Below is a small trained network, with its code and all its weights. Each question gives an input and a class and asks what happens when units are switched off, that is, made to give their printed mean instead of their output.

import numpy as np


def w(rows, s, z=0):
    codes = np.array(rows[::2]) - 128.0
    scale = np.full(codes.shape[1], s)
    scale[-1] = z or s
    return codes * scale


def f(y):
    return np.maximum(y, 0)


def log_softmax(a):
    a = a - a.max(-1, keepdims=True)
    return a - np.log(np.exp(a).sum(-1, keepdims=True))


def net(x, mask):
    res = np.array(x, float).reshape(1, 2) / 4 @ E
    y = f(res @ A[0][:, :-1].T + A[0][:, -1])
    res = res + np.where(mask, y, B[0][:, -1]) @ B[0][:, :-1]
    return log_softmax(res[-1] @ U[:, :-1].T + U[:, -1])


A, B = {}, {}
E = w([
[186,193,169,177,98,137,181,111,100],'x0',
[8,210,112,162,83,51,115,166,145],'x1',
],0.015)
A[0] = w([
[193,8,136,127,172,189,136,100,113,130],'N0',
[32,188,61,153,144,93,106,174,212,1],'N1',
[99,51,82,70,187,135,84,137,176,207],'N2',
[56,55,60,45,182,99,52,142,160,84],'N3',
[174,100,68,68,255,142,132,110,148,22],'N4',
[164,101,37,51,150,56,84,117,172,39],'N5',
],0.0088,0.0056)
B[0] = w([
[72,176,157,113,166,150,150,199,140,251],'N0',
[45,99,222,188,138,194,95,231,108,226],'N1',
[117,240,136,107,158,155,136,71,41,232],'N2',
[157,239,201,158,130,152,247,144,95,237],'N3',
[99,106,111,156,214,220,159,194,155,191],'N4',
[171,118,187,235,154,201,157,125,176,173],'N5',
],0.012,0.014)
U = w([
[83,87,127,170,204,181,98,199,149,56],'0',
[204,188,144,202,106,139,191,130,126,134],'1',
[91,175,127,75,135,136,149,138,96,253],'2',
[107,15,11,55,111,39,93,62,138,3],'3',
[160,65,56,90,103,78,77,62,199,3],'4',
[182,65,76,62,81,82,62,119,166,3],'5',
[153,72,63,58,67,96,100,43,230,3],'6',
],0.012,0.0057)

Each question gives the input, the list of numbers given to net, and the class t.
The units are the neurons (one row each of A and B). Each row of codes is followed by its name. A weight is (code - 128) times the scale printed after its matrix; where a second scale follows, it is the last column's (A, B and U).
mask holds one flag per neuron, in row order. A switched-off neuron (its flag False) gives its mean, the last column of its row in B, instead of its output. The means were averaged over made-up inputs and are rounded, as every weight is.
A unit's drop is (log p(t) with every unit on - log p(t) with that unit switched off) / (log p(t) with every unit on - log p(t) with every unit switched off).
The circuit of an input: a set's keep is (log p(t) with only the set's units on - log p(t) with every unit switched off) / (log p(t) with every unit on - log p(t) with every unit switched off). Starting from all 6 units, units are removed one at a time, each time the one whose removal leaves the highest keep (on an exact tie, the one counted first), for as long as the keep stays at least 0.8.
circuit, biggest first: the units of the circuit, biggest drop first
most important unit: the unit with the biggest drop
top k neurons: the k neurons with the biggest drops, biggest first
drop when u is switched off: that unit's drop, to one decimal
input [-1,0], class 2: circuit, biggest first : (N5 N1)
input [6,8], class 0: top 2 neurons : (N1 N3)
input [0,-2], class 2: top 4 neurons : (N1 N5 N3 N4)
input [5,-5], class 0: top 3 neurons : (N3 N2 N0)
input [-3,-3], class 2: circuit, biggest first : (N2)
input [-7,6], class 1: top 2 neurons : (N3 N2)
input [7,-7], class 0: circuit, biggest first : (N3 N0)
input [-6,-4], class 1: top 4 neurons : (N3 N5 N2 N1)
input [5,7], class 0: top 3 neurons : (N1 N3 N2)
input [2,-1], class 2: circuit, biggest first : (N3 N1)
input [8,8], class 0: top 3 neurons : (N1 N3 N2)
input [6,-7], class 0: top 2 neurons : (N3 N0)
input [-2,-3], class 2: top 3 neurons : (N1 N2 N5)
input [-4,1], class 1: most important unit : N3
input [-7,-5], class 1: top 3 neurons : (N3 N2 N5)
input [-7,-6], class 1: drop when N1 is switched off : 0.5
input [2,4], class 0: drop when N2 is switched off : 0.7
input [-8,7], class 1: drop when N5 is switched off : 0.1
